Below are the code and all the weights of a small trained network. Each question names an input and a class and asks about switching units off, where a switched-off unit gives its printed mean instead of its output.

import numpy as np


def w(rows, s, z=0):
    codes = np.array(rows[::2]) - 128.0
    scale = np.full(codes.shape[1], s)
    scale[-1] = z or s
    return codes * scale


def norm(h):
    return h / np.sqrt((h * h).mean(-1, keepdims=True) + 1e-5)


def f(y):
    return y / 2 * (1 + np.tanh(0.7978845608 * (y + 0.044715 * y**3)))


def log_softmax(a):
    a = a - a.max(-1, keepdims=True)
    return a - np.log(np.exp(a).sum(-1, keepdims=True))


def net(x, mask):
    res = np.array(x, float).reshape(1, 8) / 4 @ E
    u = 0
    for l in range(2):
        y = f(norm(res) @ A[l][:, :-1].T + A[l][:, -1])
        res = res + np.where(mask[u : u + 10], y, B[l][:, -1]) @ B[l][:, :-1]
        u += 10
    return log_softmax(norm(res)[-1] @ U[:, :-1].T + U[:, -1])


A, B = {}, {}
E = w([
[140,119,140,145,126],'x0',
[167,92,148,170,118],'x1',
[162,12,252,1,15],'x2',
[101,123,114,105,117],'x3',
[84,139,109,84,127],'x4',
[207,85,106,57,235],'x5',
[43,152,145,197,12],'x6',
[130,203,119,113,163],'x7',
],0.0038)
A[0] = w([
[97,130,53,93,76,196],'0.n1',
[169,108,90,194,230,2],'0.n2',
[124,100,40,132,189,238],'0.n3',
[96,172,114,122,167,37],'0.n4',
[47,110,115,117,114,204],'0.n5',
[197,127,139,62,86,187],'0.n6',
[139,142,233,116,2,167],'0.n7',
[137,100,88,161,161,245],'0.n8',
[111,130,53,143,215,253],'0.n9',
[163,85,158,41,146,59],'0.n10',
],0.0083,0.0018)
B[0] = w([
[214,101,147,137,115,156],'0.n1',
[121,129,150,71,146,198],'0.n2',
[72,63,228,125,118,203],'0.n3',
[129,180,166,154,152,144],'0.n4',
[129,125,179,187,204,162],'0.n5',
[180,172,119,162,55,181],'0.n6',
[136,149,137,93,171,253],'0.n7',
[104,183,202,169,254,172],'0.n8',
[193,47,185,153,158,230],'0.n9',
[77,123,85,153,93,186],'0.n10',
],0.0053,0.006)
A[1] = w([
[107,92,142,123,119,182],'1.n1',
[138,182,193,108,11,217],'1.n2',
[105,147,177,208,173,4],'1.n3',
[81,145,70,187,103,67],'1.n4',
[90,167,119,114,144,92],'1.n5',
[171,103,118,93,106,14],'1.n6',
[167,145,193,167,178,140],'1.n7',
[182,135,118,87,106,149],'1.n8',
[181,138,125,46,126,34],'1.n9',
[128,108,174,136,143,51],'1.n10',
],0.011,0.0013)
B[1] = w([
[167,230,94,110,130,150],'1.n1',
[189,168,185,50,193,254],'1.n2',
[54,132,102,200,108,232],'1.n3',
[178,169,51,253,113,142],'1.n4',
[140,122,101,180,89,125],'1.n5',
[87,161,45,169,115,153],'1.n6',
[50,127,137,64,74,239],'1.n7',
[66,153,59,140,14,161],'1.n8',
[144,47,45,198,72,172],'1.n9',
[100,217,93,163,96,169],'1.n10',
],0.0062,0.0075)
U = w([
[51,137,159,187,160,114],'0',
[172,120,190,91,200,255],'1',
[202,160,99,83,72,132],'2',
[187,57,30,153,92,61],'3',
[158,191,93,253,120,47],'4',
],0.013,0.0027)

Each question gives the input, the list of numbers given to net, and the class t.
The units are the neurons (one row each of A and B). Each row of codes is followed by its name. A weight is (code - 128) times the scale printed after its matrix; where a second scale follows, it is the last column's (A, B and U).
mask holds one flag per neuron, layer by layer. A switched-off neuron (its flag False) gives its mean, the last column of its row in B, instead of its output. The means were averaged over made-up inputs and are rounded, as every weight is.
A unit's drop is (log p(t) with every unit on - log p(t) with that unit switched off) / (log p(t) with every unit on - log p(t) with every unit switched off).
The circuit of an input: a set's keep is (log p(t) with only the set's units on - log p(t) with every unit switched off) / (log p(t) with every unit on - log p(t) with every unit switched off). Starting from the 12 units with the biggest drops (on a tie, the unit counted first), units are removed one at a time, each time the one whose removal leaves the highest keep (on an exact tie, the one counted first), for as long as the keep stays at least 0.8.
units of the circuit, in order: the units of the circuit, biggest drop first
top k neurons: the k neurons with the biggest drops, biggest first
top k neurons in layer l: the k neurons of layer l with the biggest drops, biggest first
drop of u: that unit's drop, to one decimal
input [-8,1,3,8,-8,0,6,4], class 1: top 2 neurons -> [1.n2; 0.n9]
input [-3,3,-1,-4,-5,6,1,-1], class 0: units of the circuit, in order -> [1.n2; 1.n7]
input [-5,-7,6,-7,-6,-7,-6,-2], class 2: top 3 neurons in layer 1 -> [1.n2; 1.n8; 1.n9]
input [5,4,1,-3,-7,-5,-6,-8], class 2: units of the circuit, in order -> [0.n5; 1.n3; 0.n9]
input [0,-3,7,-2,-2,-7,8,5], class 1: units of the circuit, in order -> [1.n2; 0.n7]
input [4,6,3,2,1,7,1,0], class 2: units of the circuit, in order -> [0.n6]
input [7,-5,4,6,-6,-1,-5,4], class 2: top 2 neurons in layer 1 -> [1.n2; 1.n3]
input [3,-4,5,-8,3,-2,-7,3], class 2: units of the circuit, in order -> [0.n6; 0.n10]
input [4,7,8,-8,-1,4,-1,-3], class 3: top 2 neurons in layer 1 -> [1.n9; 1.n6]
input [-2,2,1,-1,2,0,8,-7], class 1: top 2 neurons -> [0.n8; 1.n2]
input [7,7,4,5,-8,6,1,-5], class 2: units of the circuit, in order -> [0.n6; 0.n9]
input [-7,-6,-2,7,-3,-7,7,-4], class 4: top 2 neurons in layer 1 -> [1.n4; 1.n7]
input [3,0,5,8,8,-3,-8,8], class 2: units of the circuit, in order -> [0.n6; 0.n8]
input [-8,2,1,2,2,-3,-4,1], class 2: top 3 neurons in layer 0 -> [0.n8; 0.n3; 0.n1]
input [7,2,-2,4,-6,-1,-2,8], class 0: top 3 neurons in layer 1 -> [1.n2; 1.n3; 1.n7]
input [0,2,4,5,7,1,-6,-3], class 3: top neuron in layer 1 -> [1.n9]
input [7,4,-7,6,-2,-4,-6,8], class 0: top 2 neurons -> [1.n2; 1.n3]
input [-4,-6,8,6,6,-8,5,-4], class 1: top 2 neurons -> [1.n2; 0.n5]
input [1,2,6,6,-6,-5,-3,4], class 2: top 4 neurons in layer 1 -> [1.n8; 1.n2; 1.n9; 1.n6]
input [8,6,-3,-7,-1,-3,-1,0], class 0: top neuron in layer 1 -> [1.n7]
input [0,-5,4,6,6,1,-6,8], class 3: drop of 0.n8 -> 0.0
input [2,5,2,6,4,-7,3,3], class 1: drop of 1.n2 -> 0.2
input [7,2,6,-8,0,1,-5,4], class 3: drop of 1.n9 -> 0.4
